Below is a small trained network, with its code and all its weights. Each question gives an input and a class and asks what happens when units are switched off, that is, made to give their printed mean instead of their output.

import numpy as np


def w(rows, s, z=0):
    codes = np.array(rows[::2]) - 128.0
    scale = np.full(codes.shape[1], s)
    scale[-1] = z or s
    return codes * scale


def f(y):
    return np.maximum(y, 0)


def log_softmax(a):
    a = a - a.max(-1, keepdims=True)
    return a - np.log(np.exp(a).sum(-1, keepdims=True))


def net(x, mask):
    res = np.array(x, float).reshape(1, 6) / 4 @ E
    y = f(res @ A[0][:, :-1].T + A[0][:, -1])
    res = res + np.where(mask, y, B[0][:, -1]) @ B[0][:, :-1]
    return log_softmax(res[-1] @ U[:, :-1].T + U[:, -1])


A, B = {}, {}
E = w([
[166,147,58,82,155,186,213,126,44,140],'x0',
[144,168,183,116,76,171,135,35,138,245],'x1',
[72,132,162,99,50,147,115,210,57,133],'x2',
[169,2,178,73,182,143,96,131,99,154],'x3',
[111,216,146,87,226,145,74,158,130,147],'x4',
[78,113,137,26,119,168,165,105,190,79],'x5',
],0.0089)
A[0] = w([
[193,131,115,145,172,102,138,126,168,121,124],'neuron 1',
[64,145,104,58,119,142,157,118,189,97,116],'neuron 2',
[137,175,151,109,169,143,127,141,122,121,94],'neuron 3',
[80,134,76,149,148,106,119,146,123,85,41],'neuron 4',
[174,101,130,150,142,129,83,116,90,138,83],'neuron 5',
[157,95,89,139,173,129,141,110,178,136,70],'neuron 6',
[115,118,95,150,158,93,129,228,138,49,74],'neuron 7',
[133,188,144,95,179,126,72,158,145,144,127],'neuron 8',
[109,124,80,160,73,115,150,105,135,115,113],'neuron 9',
[146,61,119,152,55,131,178,119,144,113,223],'neuron 10',
[146,135,131,166,137,67,75,137,93,157,84],'neuron 11',
[73,173,124,131,71,133,111,145,88,114,107],'neuron 12',
[87,107,136,87,129,125,149,113,180,92,116],'neuron 13',
[132,153,98,111,128,126,154,119,99,126,61],'neuron 14',
[97,146,165,158,111,107,85,134,171,102,39],'neuron 15',
[124,149,168,102,102,129,96,168,71,124,134],'neuron 16',
[135,166,193,109,112,137,130,100,139,204,45],'neuron 17',
[101,231,79,157,72,113,141,129,162,91,70],'neuron 18',
[97,109,177,133,134,66,81,152,183,140,83],'neuron 19',
[152,157,179,100,91,171,120,52,114,197,2],'neuron 20',
[101,191,113,167,97,139,138,102,120,160,61],'neuron 21',
[133,124,101,104,137,96,132,144,107,99,39],'neuron 22',
[118,123,205,141,103,102,84,110,166,128,76],'neuron 23',
[137,142,77,102,134,151,170,126,97,134,25],'neuron 24',
[136,89,106,140,164,120,113,176,121,48,48],'neuron 25',
[113,103,151,78,128,140,134,108,151,98,158],'neuron 26',
[119,37,158,84,153,120,96,124,88,158,109],'neuron 27',
[154,147,87,186,130,127,113,146,97,160,77],'neuron 28',
[126,111,153,122,110,147,141,104,133,168,89],'neuron 29',
[119,126,155,131,110,147,123,156,122,123,101],'neuron 30',
[136,112,168,94,199,154,81,147,112,152,93],'neuron 31',
[93,124,122,86,109,179,143,112,164,98,54],'neuron 32',
[151,159,116,97,147,124,162,134,94,138,104],'neuron 33',
[104,161,150,104,90,142,116,209,119,138,114],'neuron 34',
[117,101,115,118,174,102,128,155,122,81,71],'neuron 35',
[138,113,75,119,149,139,181,143,98,151,52],'neuron 36',
[151,141,110,182,133,109,91,137,84,149,222],'neuron 37',
[148,146,137,160,156,126,138,94,180,128,139],'neuron 38',
[140,147,125,172,120,127,118,152,92,139,51],'neuron 39',
[110,151,149,84,148,134,140,141,146,124,124],'neuron 40',
[72,123,141,152,80,132,167,162,105,139,101],'neuron 41',
[60,255,113,128,174,141,113,137,145,126,124],'neuron 42',
[154,175,74,154,164,113,132,76,183,112,121],'neuron 43',
[176,152,99,80,148,177,175,111,44,136,96],'neuron 44',
],0.013,0.0052)
B[0] = w([
[97,132,147,86,75,121,176,114,91,104,195],'neuron 1',
[92,154,145,136,159,72,173,197,163,166,215],'neuron 2',
[149,87,121,157,67,98,154,92,149,147,173],'neuron 3',
[150,165,94,109,112,169,93,128,140,180,186],'neuron 4',
[118,129,140,105,180,109,161,186,134,135,174],'neuron 5',
[93,146,151,78,78,109,138,93,65,99,182],'neuron 6',
[159,190,62,133,91,163,96,118,102,196,241],'neuron 7',
[190,80,127,177,69,61,152,84,192,105,206],'neuron 8',
[206,84,147,136,152,110,140,109,171,133,194],'neuron 9',
[208,78,125,155,123,90,150,86,202,119,239],'neuron 10',
[76,123,142,123,145,97,172,204,173,156,193],'neuron 11',
[101,136,147,73,115,111,155,90,71,105,203],'neuron 12',
[99,139,132,147,137,98,177,194,133,152,191],'neuron 13',
[101,130,141,171,131,162,80,126,155,92,162],'neuron 14',
[67,110,120,168,136,181,94,116,134,87,185],'neuron 15',
[115,101,143,98,72,89,176,95,94,119,197],'neuron 16',
[155,201,74,128,102,154,105,114,129,200,203],'neuron 17',
[177,96,110,91,254,214,111,185,106,56,246],'neuron 18',
[57,85,113,192,133,204,105,97,106,75,206],'neuron 19',
[133,175,54,119,97,165,72,127,104,196,217],'neuron 20',
[152,169,102,109,168,175,130,154,139,160,195],'neuron 21',
[120,161,85,142,105,144,85,123,135,159,154],'neuron 22',
[72,127,96,189,131,215,110,112,133,103,197],'neuron 23',
[68,135,122,190,114,147,85,124,122,78,178],'neuron 24',
[151,170,71,124,103,159,80,106,109,213,203],'neuron 25',
[115,160,143,144,176,94,178,169,140,148,188],'neuron 26',
[160,99,134,47,192,177,154,142,97,81,215],'neuron 27',
[85,167,143,141,157,56,178,181,167,146,192],'neuron 28',
[165,162,101,122,136,140,125,150,130,152,170],'neuron 29',
[108,110,101,117,106,110,148,111,123,122,154],'neuron 30',
[195,77,133,127,170,117,139,121,162,85,198],'neuron 31',
[93,158,156,145,135,76,156,187,141,179,178],'neuron 32',
[85,96,114,170,96,161,107,119,131,81,178],'neuron 33',
[116,104,156,85,79,98,167,35,67,125,202],'neuron 34',
[143,172,92,128,103,159,117,105,134,200,182],'neuron 35',
[69,97,143,171,124,162,97,109,148,102,178],'neuron 36',
[104,127,144,115,169,90,197,183,169,157,224],'neuron 37',
[113,107,132,85,63,152,175,120,77,121,192],'neuron 38',
[99,144,157,119,120,109,169,152,141,136,166],'neuron 39',
[148,117,144,147,117,101,162,157,154,157,170],'neuron 40',
[141,121,129,104,91,101,160,87,105,85,190],'neuron 41',
[207,70,95,132,141,105,149,128,164,85,248],'neuron 42',
[78,107,180,47,60,104,159,76,46,117,224],'neuron 43',
[63,107,119,202,138,163,109,115,145,89,231],'neuron 44',
],0.0083,0.012)
U = w([
[151,209,60,120,97,178,80,134,115,234,104],'0',
[3,96,120,251,131,187,95,131,135,61,106],'1',
[196,96,126,43,220,169,131,184,111,77,249],'2',
[66,114,161,16,46,81,172,83,46,105,98],'3',
[60,152,145,151,157,48,181,253,181,182,93],'4',
[253,61,111,190,91,70,145,109,208,102,93],'5',
[195,146,183,115,131,110,103,159,123,96,144],'6',
[105,169,179,116,107,43,5,129,133,112,103],'7',
],0.0082,0.011)

Each question gives the input, the list of numbers given to net, and the class t.
The units are the neurons (one row each of A and B). Each row of codes is followed by its name. A weight is (code - 128) times the scale printed after its matrix; where a second scale follows, it is the last column's (A, B and U).
mask holds one flag per neuron, in row order. A switched-off neuron (its flag False) gives its mean, the last column of its row in B, instead of its output. The means were averaged over made-up inputs and are rounded, as every weight is.
A unit's drop is (log p(t) with every unit on - log p(t) with that unit switched off) / (log p(t) with every unit on - log p(t) with every unit switched off).
The circuit of an input: a set's keep is (log p(t) with only the set's units on - log p(t) with every unit switched off) / (log p(t) with every unit on - log p(t) with every unit switched off). Starting from the 12 units with the biggest drops (on a tie, the unit counted first), units are removed one at a time, each time the one whose removal leaves the highest keep (on an exact tie, the one counted first), for as long as the keep stays at least 0.8.
units of the circuit, in order: the units of the circuit, biggest drop first
most important unit: the unit with the biggest drop
top k neurons: the k neurons with the biggest drops, biggest first
drop of u: that unit's drop, to one decimal
input [-6,4,-5,4,3,-3], class 1: units of the circuit, in order : [neuron 19]
input [4,-5,-6,3,4,0], class 3: units of the circuit, in order : [neuron 6; neuron 18]
input [-7,-3,-6,1,-7,-7], class 1: top 2 neurons : [neuron 19; neuron 23]
input [-4,4,-8,-8,5,-2], class 2: top 3 neurons : [neuron 18; neuron 42; neuron 21]
input [6,-5,-7,-7,-5,-3], class 2: top 4 neurons : [neuron 18; neuron 9; neuron 34; neuron 19]
input [1,7,6,8,-2,-7], class 2: top 4 neurons : [neuron 27; neuron 7; neuron 31; neuron 5]
input [3,5,-6,-4,2,8], class 4: top 2 neurons : [neuron 2; neuron 32]
input [1,-7,-4,0,1,-8], class 4: top 3 neurons : [neuron 37; neuron 28; neuron 11]
input [-6,-2,0,3,1,-6], class 1: top 3 neurons : [neuron 19; neuron 23; neuron 2]
input [3,-5,-8,0,6,-7], class 3: top 3 neurons : [neuron 43; neuron 1; neuron 6]
input [3,-5,1,-5,3,-8], class 4: top 3 neurons : [neuron 28; neuron 37; neuron 11]
input [7,6,-5,-7,8,-5], class 5: top 4 neurons : [neuron 42; neuron 8; neuron 3; neuron 19]
input [7,6,-5,0,3,8], class 4: top 3 neurons : [neuron 2; neuron 32; neuron 19]
input [-8,1,-8,-1,-7,-6], class 1: most important unit : neuron 23
input [-5,-5,5,-8,-8,1], class 2: top 3 neurons : [neuron 18; neuron 8; neuron 12]
input [-8,1,6,6,8,-6], class 1: top 4 neurons : [neuron 19; neuron 23; neuron 15; neuron 10]
input [-3,7,7,-2,-1,7], class 0: top 3 neurons : [neuron 20; neuron 17; neuron 43]
input [3,-7,0,-4,5,5], class 0: drop of neuron 7 : 0.2
input [7,2,6,-3,-1,8], class 4: drop of neuron 11 : -0.1
input [-3,5,-4,4,-1,1], class 0: units of the circuit, in order : [neuron 20]
input [-6,1,-4,0,4,-1], class 1: drop of neuron 19 : 0.2
input [6,-1,7,1,4,-4], class 3: drop of neuron 12 : 0.3
